Below is a small trained network, with its code and all its weights. Each question gives an input and a class and asks what happens when units are switched off, that is, made to give their printed mean instead of their output.

import numpy as np


def w(rows, s, z=0):
    codes = np.array(rows[::2]) - 128.0
    scale = np.full(codes.shape[1], s)
    scale[-1] = z or s
    return codes * scale


def norm(h):
    return h / np.sqrt((h * h).mean(-1, keepdims=True) + 1e-5)


def f(y):
    return y / 2 * (1 + np.tanh(0.7978845608 * (y + 0.044715 * y**3)))


def log_softmax(a):
    a = a - a.max(-1, keepdims=True)
    return a - np.log(np.exp(a).sum(-1, keepdims=True))


def net(x, mask):
    res = np.array(x, float).reshape(1, 8) / 4 @ E
    u = 0
    for l in range(2):
        y = f(norm(res) @ A[l][:, :-1].T + A[l][:, -1])
        res = res + np.where(mask[u : u + 12], y, B[l][:, -1]) @ B[l][:, :-1]
        u += 12
    return log_softmax(norm(res)[-1] @ U[:, :-1].T + U[:, -1])


A, B = {}, {}
E = w([
[104,213,96,125,142,148],'x0',
[152,146,195,2,46,166],'x1',
[100,149,104,254,106,240],'x2',
[133,187,79,146,84,95],'x3',
[79,111,53,66,146,186],'x4',
[142,126,11,124,133,123],'x5',
[61,79,84,127,28,122],'x6',
[230,156,125,107,97,185],'x7',
],0.0069)
A[0] = w([
[176,171,116,159,105,128,30],'L0N1',
[120,163,79,117,112,165,16],'L0N2',
[119,109,167,91,222,93,42],'L0N3',
[76,102,157,248,65,121,89],'L0N4',
[179,155,114,157,126,36,33],'L0N5',
[142,125,105,162,187,127,80],'L0N6',
[95,138,213,106,102,142,35],'L0N7',
[110,186,156,151,138,175,34],'L0N8',
[95,94,159,134,195,106,104],'L0N9',
[165,143,107,148,43,178,161],'L0N10',
[133,124,167,152,100,195,1],'L0N11',
[112,112,91,127,124,135,66],'L0N12',
],0.012,0.0014)
B[0] = w([
[204,174,152,62,85,89,161],'L0N1',
[59,218,99,155,174,150,175],'L0N2',
[212,219,131,67,240,117,227],'L0N3',
[69,193,25,138,222,155,254],'L0N4',
[128,119,172,31,190,106,199],'L0N5',
[118,139,127,109,47,80,188],'L0N6',
[62,135,171,117,48,85,203],'L0N7',
[214,116,171,99,150,172,175],'L0N8',
[173,160,143,104,116,81,199],'L0N9',
[132,125,178,83,212,90,221],'L0N10',
[105,151,180,103,137,138,180],'L0N11',
[154,77,87,253,103,75,148],'L0N12',
],0.0075,0.0046)
A[1] = w([
[154,227,201,134,132,215,226],'L1N1',
[145,209,114,128,75,110,73],'L1N2',
[193,180,150,113,154,129,57],'L1N3',
[156,109,120,92,201,2,115],'L1N4',
[200,151,85,220,142,135,149],'L1N5',
[149,124,193,46,141,103,72],'L1N6',
[77,66,189,55,52,47,119],'L1N7',
[157,121,111,97,31,48,2],'L1N8',
[107,132,201,204,140,41,92],'L1N9',
[181,119,110,158,37,105,119],'L1N10',
[109,157,15,94,181,194,91],'L1N11',
[127,105,253,102,23,139,66],'L1N12',
],0.0093,0.0024)
B[1] = w([
[254,116,146,83,145,69,252],'L1N1',
[149,110,127,95,182,151,147],'L1N2',
[105,75,138,161,131,157,194],'L1N3',
[232,86,132,105,191,245,254],'L1N4',
[96,73,143,42,84,180,170],'L1N5',
[72,147,137,174,99,162,229],'L1N6',
[143,72,247,168,43,166,202],'L1N7',
[122,93,138,78,109,131,145],'L1N8',
[96,227,68,114,140,98,145],'L1N9',
[143,155,175,131,131,183,116],'L1N10',
[96,101,80,107,125,51,231],'L1N11',
[171,33,171,179,56,148,194],'L1N12',
],0.0081,0.0067)
U = w([
[7,82,74,147,102,104,10],'0',
[157,34,253,101,25,135,106],'1',
[166,149,157,57,205,100,255],'2',
],0.011,0.00046)

Each question gives the input, the list of numbers given to net, and the class t.
The units are the neurons (one row each of A and B). Each row of codes is followed by its name. A weight is (code - 128) times the scale printed after its matrix; where a second scale follows, it is the last column's (A, B and U).
mask holds one flag per neuron, layer by layer. A switched-off neuron (its flag False) gives its mean, the last column of its row in B, instead of its output. The means were averaged over made-up inputs and are rounded, as every weight is.
A unit's drop is (log p(t) with every unit on - log p(t) with that unit switched off) / (log p(t) with every unit on - log p(t) with every unit switched off).
The circuit of an input: a set's keep is (log p(t) with only the set's units on - log p(t) with every unit switched off) / (log p(t) with every unit on - log p(t) with every unit switched off). Starting from the 12 units with the biggest drops (on a tie, the unit counted first), units are removed one at a time, each time the one whose removal leaves the highest keep (on an exact tie, the one counted first), for as long as the keep stays at least 0.8.
circuit, biggest first: the units of the circuit, biggest drop first
k most important neurons: the k neurons with the biggest drops, biggest first
k most important neurons of layer l: the k neurons of layer l with the biggest drops, biggest first
drop of u: that unit's drop, to one decimal
input [-2,0,7,-2,-1,-7,-2,-8], class 2: 2 most important neurons of layer 1	[L1N1 L1N6]
input [-5,-4,4,-4,2,-6,-2,1], class 2: circuit, biggest first	[L0N4]
input [-3,7,-1,8,6,4,1,0], class 0: 4 most important neurons	[L0N2 L1N1 L0N3 L1N4]
input [-8,5,8,8,1,4,-2,4], class 2: 2 most important neurons of layer 0	[L0N10 L0N2]
input [-6,-2,-1,-6,-4,4,6,-1], class 0: circuit, biggest first	[L0N4 L1N1]
input [2,-4,3,-2,-1,-2,0,1], class 0: circuit, biggest first	[L0N4 L0N3]
input [1,4,7,-1,8,-4,3,2], class 2: circuit, biggest first	[L1N7 L0N10]
input [3,-7,0,-5,1,2,-1,4], class 0: 3 most important neurons	[L1N1 L0N10 L1N7]
input [-3,3,-3,0,7,3,7,7], class 0: 2 most important neurons of layer 0	[L0N2 L0N7]
input [1,-2,1,7,3,-3,7,8], class 2: 2 most important neurons	[L0N10 L0N1]
input [6,-3,0,-3,-3,-6,5,3], class 2: 2 most important neurons	[L0N4 L0N8]
input [7,2,-2,6,3,0,2,-2], class 0: circuit, biggest first	[L0N3 L1N1]
input [4,7,2,4,2,5,6,2], class 0: 2 most important neurons	[L1N4 L0N3]
input [-1,-2,8,1,-2,-7,2,4], class 2: most important neuron of layer 0	[L0N4]
input [1,5,8,6,-2,-8,5,0], class 2: drop of L0N4	1.0
input [-7,3,4,4,6,7,5,8], class 0: drop of L1N4	0.2
